Here is a tiny trained network, its code and every weight. The questions are about switching its units off for an input and a target symbol, where a switched-off unit gives its printed mean instead of its output.

import numpy as np


def w(rows, s, z=0):
    codes = np.array(rows[::2]) - 128.0
    scale = np.full(codes.shape[1], s)
    scale[-1] = z or s
    return codes * scale


def f(y):
    return np.maximum(y, 0)


def softmax(a):
    e = np.exp(a - a.max(-1, keepdims=True))
    return e / e.sum(-1, keepdims=True)


def log_softmax(a):
    a = a - a.max(-1, keepdims=True)
    return a - np.log(np.exp(a).sum(-1, keepdims=True))


def net(x, mask):
    ids = ['βγδεζθλμξστφ'.index(c) for c in x.split()]
    T = len(ids)
    res = E[ids] + P[:T]
    u = 0
    for l in range(2):
        r = res
        for j in range(2):
            rows = slice(3 * j, 3 * j + 3)
            q, k, v = (r @ M[l][rows].T for M in (Q, K, V))
            z = softmax(np.where(np.tri(T) > 0, q @ k.T / 3**0.5, -1e9)) @ v
            o = O[l][rows]
            res = res + np.where(mask[u + j], z, o[:, -1]) @ o[:, :-1]
        u += 2
        y = f(res @ A[l][:, :-1].T + A[l][:, -1])
        res = res + np.where(mask[u : u + 8], y, B[l][:, -1]) @ B[l][:, :-1]
        u += 8
    return log_softmax(res[-1] @ U[:, :-1].T + U[:, -1])


Q, K, V, O, A, B = {}, {}, {}, {}, {}, {}
E = w([
[102,110,173,253],'β',
[54,130,191,84],'γ',
[82,144,94,183],'δ',
[213,149,139,136],'ε',
[94,188,173,11],'ζ',
[50,92,178,75],'θ',
[174,112,255,153],'λ',
[98,132,13,118],'μ',
[158,164,81,75],'ξ',
[20,110,165,191],'σ',
[86,152,106,186],'τ',
[158,121,187,19],'φ',
],0.0076)
P = w([
[152,5,69,67],'0',
[128,163,94,133],'1',
[122,169,111,150],'2',
[107,189,120,159],'3',
[102,197,124,170],'4',
[98,210,139,176],'5',
[84,225,136,182],'6',
[78,227,138,184],'7',
[74,237,150,189],'8',
[69,248,147,195],'9',
[68,251,155,199],'10',
],0.0027)
Q[0] = w([
[72,101,206,21],'0.h0',
[255,167,183,90],'0.h0',
[135,34,198,221],'0.h0',
[249,69,36,243],'0.h1',
[58,139,98,45],'0.h1',
[136,133,157,42],'0.h1',
],0.017)
K[0] = w([
[84,136,182,63],'0.h0',
[201,74,144,81],'0.h0',
[139,112,186,199],'0.h0',
[120,254,149,122],'0.h1',
[163,71,140,113],'0.h1',
[135,108,108,87],'0.h1',
],0.027)
V[0] = w([
[174,112,127,138],'0.h0',
[225,123,98,117],'0.h0',
[100,121,140,137],'0.h0',
[159,15,116,143],'0.h1',
[129,123,122,153],'0.h1',
[140,1,111,114],'0.h1',
],0.0082)
O[0] = w([
[74,170,136,155,75],'0.h0',
[73,253,159,152,4],'0.h0',
[143,84,114,130,164],'0.h0',
[155,18,127,206,114],'0.h1',
[162,123,113,135,137],'0.h1',
[112,11,125,252,117],'0.h1',
],0.0047,0.0023)
A[0] = w([
[113,86,221,183,97],'0.n0',
[242,127,56,138,130],'0.n1',
[252,99,193,106,94],'0.n2',
[182,90,7,72,16],'0.n3',
[119,128,181,8,153],'0.n4',
[57,142,52,161,110],'0.n5',
[144,122,154,239,2],'0.n6',
[163,186,177,38,2],'0.n7',
],0.014,0.0036)
B[0] = w([
[96,41,134,62,252],'0.n0',
[126,217,76,144,172],'0.n1',
[229,81,90,166,171],'0.n2',
[171,114,154,3,151],'0.n3',
[146,232,164,143,230],'0.n4',
[115,77,63,167,215],'0.n5',
[150,177,160,186,165],'0.n6',
[108,7,86,158,179],'0.n7',
],0.024,0.0033)
Q[1] = w([
[210,98,90,167],'1.h0',
[142,197,80,139],'1.h0',
[171,122,138,2],'1.h0',
[77,149,84,157],'1.h1',
[153,165,88,68],'1.h1',
[231,118,84,103],'1.h1',
],0.034)
K[1] = w([
[181,128,69,223],'1.h0',
[166,219,121,173],'1.h0',
[224,130,117,13],'1.h0',
[85,177,87,142],'1.h1',
[190,191,117,69],'1.h1',
[251,161,158,148],'1.h1',
],0.028)
V[1] = w([
[2,70,181,228],'1.h0',
[212,77,178,168],'1.h0',
[125,51,94,133],'1.h0',
[127,137,119,133],'1.h1',
[104,112,122,26],'1.h1',
[37,156,120,111],'1.h1',
],0.0053)
O[1] = w([
[105,127,209,253,136],'1.h0',
[229,90,174,71,188],'1.h0',
[186,107,128,165,253],'1.h0',
[117,127,140,120,121],'1.h1',
[149,109,119,187,144],'1.h1',
[189,79,136,116,83],'1.h1',
],0.0058,0.0031)
A[1] = w([
[160,151,97,193,109],'1.n0',
[70,187,182,68,206],'1.n1',
[60,88,160,131,44],'1.n2',
[130,191,254,132,141],'1.n3',
[193,204,216,166,24],'1.n4',
[196,212,146,219,36],'1.n5',
[113,70,95,108,128],'1.n6',
[91,228,164,98,3],'1.n7',
],0.015,0.0044)
B[1] = w([
[138,82,110,200,199],'1.n0',
[148,167,3,88,226],'1.n1',
[156,229,176,109,230],'1.n2',
[246,35,119,182,221],'1.n3',
[14,207,186,141,186],'1.n4',
[205,154,125,23,193],'1.n5',
[47,92,117,112,254],'1.n6',
[50,143,223,236,201],'1.n7',
],0.02,0.0069)
U = w([
[128,142,120,101,142],'β',
[156,132,82,169,122],'γ',
[138,140,99,148,97],'δ',
[213,122,57,70,112],'ε',
[118,219,157,202,3],'ζ',
[3,150,228,120,234],'θ',
[141,27,158,74,170],'λ',
[70,110,65,50,117],'μ',
[75,231,49,135,90],'ξ',
[181,98,197,167,166],'σ',
[53,68,95,250,92],'τ',
[151,186,157,43,169],'φ',
],0.0046,0.0038)

Each question gives the input, a string of symbols that net reads in full, and the target symbol t.
The units are the heads (3 rows each of Q, K, V and O) and the neurons (one row each of A and B). Each row of codes is followed by its name. A weight is (code - 128) times the scale printed after its matrix; where a second scale follows, it is the last column's (O, A, B and U).
mask holds one flag per unit, layer by layer, with each layer's heads first. A switched-off unit (its flag False) gives its mean, the last column of its rows in O or B, instead of its output. The means were averaged over made-up inputs and are rounded, as every weight is.
A unit's drop is (log p(t) with every unit on - log p(t) with that unit switched off) / (log p(t) with every unit on - log p(t) with every unit switched off).
unit that matters most: the unit with the biggest drop
k most important neurons: the k neurons with the biggest drops, biggest first
top k neurons in layer l: the k neurons of layer l with the biggest drops, biggest first
input τ δ σ γ, target τ: unit that matters most	0.n4
input β τ γ ξ τ β ξ σ λ, target λ: top 4 neurons in layer 0	(0.n0, 0.n2, 0.n7, 0.n1)
input λ β δ λ ζ σ μ θ, target λ: 3 most important neurons	(0.n0, 0.n4, 0.n2)
input ξ δ λ δ ξ λ μ ξ σ γ, target ξ: 2 most important neurons	(1.n1, 0.n3)
input τ δ φ σ φ ξ μ γ, target τ: top 4 neurons in layer 0	(0.n4, 0.n5, 0.n7, 0.n2)
input ε σ σ β σ μ θ, target ε: top 2 neurons in layer 0	(0.n5, 0.n4)
input γ γ σ γ γ ε τ τ φ, target φ: top 2 neurons in layer 1	(1.n5, 1.n4)
input θ β σ ε, target ε: 4 most important neurons	(0.n2, 0.n0, 1.n5, 0.n1)
input τ δ τ δ σ σ ζ δ θ, target τ: top 2 neurons in layer 1	(1.n7, 1.n3)
input ε τ δ γ β ε θ, target ε: 2 most important neurons	(0.n4, 0.n5)
input ξ φ τ σ ξ β θ, target ξ: 4 most important neurons	(1.n1, 0.n3, 0.n4, 1.n7)
input ε γ φ δ γ σ ε ζ σ ζ, target ζ: top 4 neurons in layer 0	(0.n4, 0.n0, 0.n5, 0.n2)
input ζ σ σ σ μ τ σ τ σ ξ, target ξ: 3 most important neurons	(0.n5, 0.n4, 0.n0)
input ζ ε φ σ ε σ γ, target ζ: 4 most important neurons	(1.n7, 0.n4, 1.n4, 1.n3)
input θ γ ξ ε σ δ, target τ: top 4 neurons in layer 0	(0.n4, 0.n5, 0.n0, 0.n6)
input μ ξ σ σ δ γ τ ξ φ, target φ: 4 most important neurons	(0.n4, 0.n2, 1.n4, 1.n5)
input σ ξ σ β θ, target σ: unit that matters most	0.h0
input ξ λ φ β ξ ζ, target ζ: top 2 neurons in layer 0	(0.n0, 0.n4)
input ξ γ ζ μ θ σ γ σ β ε, target ε: top 4 neurons in layer 0	(0.n0, 0.n7, 0.n1, 0.n2)
input δ β γ σ γ γ ε ξ ξ τ, target τ: 2 most important neurons	(0.n5, 0.n4)
input σ σ τ σ σ σ γ ξ, target ξ: unit that matters most	1.n1
input σ θ ξ θ, target σ: 2 most important neurons	(0.n0, 0.n1)
input β φ ξ ξ ξ ζ ε σ τ σ, target θ: 2 most important neurons	(0.n0, 1.n2)
input ξ λ σ ξ γ, target ξ: top 4 neurons in layer 0	(0.n3, 0.n4, 0.n2, 0.n5)
input ζ ζ σ ζ σ φ λ λ δ φ θ, target ζ: 4 most important neurons	(1.n7, 0.n4, 1.n4, 1.n3)
input σ β γ, target σ: 4 most important neurons	(0.n0, 1.n3, 0.n4, 0.n1)
input μ ξ ζ τ ζ σ σ γ, target μ: 2 most important neurons	(0.n3, 0.n4)
input σ ζ ε ξ φ γ, target σ: 3 most important neurons	(0.n0, 0.n4, 0.n1)
input λ λ σ β τ γ σ γ, target λ: top neuron in layer 0	(0.n0)
input λ ε γ θ ε γ β, target σ: top 2 neurons in layer 0	(0.n6, 0.n3)
